Below are the code and all the weights of a small trained network. Each question names an input and a class and asks about switching units off, where a switched-off unit gives its printed mean instead of its output.

import numpy as np


def w(rows, s, z=0):
    codes = np.array(rows[::2]) - 128.0
    scale = np.full(codes.shape[1], s)
    scale[-1] = z or s
    return codes * scale


def f(y):
    return np.maximum(y, 0)


def log_softmax(a):
    a = a - a.max(-1, keepdims=True)
    return a - np.log(np.exp(a).sum(-1, keepdims=True))


def net(x, mask):
    res = np.array(x, float).reshape(1, 4) / 4 @ E
    y = f(res @ A[0][:, :-1].T + A[0][:, -1])
    res = res + np.where(mask, y, B[0][:, -1]) @ B[0][:, :-1]
    return log_softmax(res[-1] @ U[:, :-1].T + U[:, -1])


A, B = {}, {}
E = w([
[74,168,1,59],'x0',
[130,128,128,128],'x1',
[214,106,16,166],'x2',
[31,30,87,169],'x3',
],0.009)
A[0] = w([
[179,205,153,45,98],'N1',
[173,198,146,66,151],'N2',
[143,200,144,73,231],'N3',
[150,177,81,116,253],'N4',
[118,142,174,107,241],'N5',
[161,155,144,99,94],'N6',
[154,97,94,119,155],'N7',
[236,123,125,211,139],'N8',
[134,79,217,209,217],'N9',
[109,104,103,123,96],'N10',
[199,70,199,185,188],'N11',
[140,67,229,241,53],'N12',
[176,75,103,92,156],'N13',
[118,34,118,146,145],'N14',
[154,93,71,135,14],'N15',
[198,97,123,152,144],'N16',
[248,147,100,109,112],'N17',
[162,94,92,123,79],'N18',
[109,111,142,213,115],'N19',
[14,95,115,84,115],'N20',
[156,108,63,157,164],'N21',
[236,174,113,122,124],'N22',
[200,85,17,199,53],'N23',
[165,109,49,173,179],'N24',
],0.013,0.0075)
B[0] = w([
[142,100,121,21,216],'N1',
[184,114,152,60,217],'N2',
[234,158,150,144,232],'N3',
[25,81,136,86,222],'N4',
[79,103,77,74,212],'N5',
[120,136,135,99,162],'N6',
[158,132,159,140,169],'N7',
[59,123,106,202,223],'N8',
[244,165,141,86,253],'N9',
[115,126,124,128,146],'N10',
[127,159,144,235,248],'N11',
[90,79,107,5,225],'N12',
[125,169,131,141,170],'N13',
[119,126,127,71,182],'N14',
[62,116,150,76,150],'N15',
[90,117,113,176,184],'N16',
[104,148,122,198,213],'N17',
[121,134,146,76,152],'N18',
[152,129,137,99,164],'N19',
[43,110,120,224,193],'N20',
[205,123,153,131,196],'N21',
[115,148,119,192,219],'N22',
[164,121,130,3,217],'N23',
[211,151,136,139,215],'N24',
],0.02,0.013)
U = w([
[189,152,114,104,52],'0',
[68,51,62,27,249],'1',
[46,142,72,254,99],'2',
],0.0094,0.0013)

Each question gives the input, the list of numbers given to net, and the class t.
The units are the neurons (one row each of A and B). Each row of codes is followed by its name. A weight is (code - 128) times the scale printed after its matrix; where a second scale follows, it is the last column's (A, B and U).
mask holds one flag per neuron, in row order. A switched-off neuron (its flag False) gives its mean, the last column of its row in B, instead of its output. The means were averaged over made-up inputs and are rounded, as every weight is.
A unit's drop is (log p(t) with every unit on - log p(t) with that unit switched off) / (log p(t) with every unit on - log p(t) with every unit switched off).
The circuit of an input: a set's keep is (log p(t) with only the set's units on - log p(t) with every unit switched off) / (log p(t) with every unit on - log p(t) with every unit switched off). Starting from the 12 units with the biggest drops (on a tie, the unit counted first), units are removed one at a time, each time the one whose removal leaves the highest keep (on an exact tie, the one counted first), for as long as the keep stays at least 0.8.
units of the circuit, in order: the units of the circuit, biggest drop first
unit that matters most: the unit with the biggest drop
top k neurons: the k neurons with the biggest drops, biggest first
drop of u: that unit's drop, to one decimal
input [3,2,-1,-5], class 1: unit that matters most : N9
input [-6,6,-7,1], class 1: top 4 neurons : N12; N5; N24; N3
input [-8,0,-7,2], class 1: top 2 neurons : N12; N5
input [1,6,-8,-5], class 1: top 4 neurons : N5; N1; N11; N24
input [4,8,-8,-7], class 1: top 3 neurons : N1; N5; N9
input [3,7,-2,4], class 2: top 2 neurons : N20; N12
input [-3,1,2,7], class 0: top 4 neurons : N4; N9; N5; N1
input [-6,6,-1,2], class 1: top 2 neurons : N12; N3
input [-5,-2,-1,1], class 1: top 3 neurons : N12; N3; N24
input [-1,-3,5,-7], class 2: top 2 neurons : N8; N17
input [1,-2,-5,8], class 2: top 2 neurons : N20; N23
input [3,6,-3,1], class 2: top 4 neurons : N12; N23; N1; N20
input [5,3,-3,-8], class 1: drop of N1 : 1.1
input [5,7,-1,8], class 2: units of the circuit, in order : N20
input [-3,2,1,7], class 0: drop of N15 : 0.3
input [4,3,-1,-3], class 1: drop of N11 : 0.5
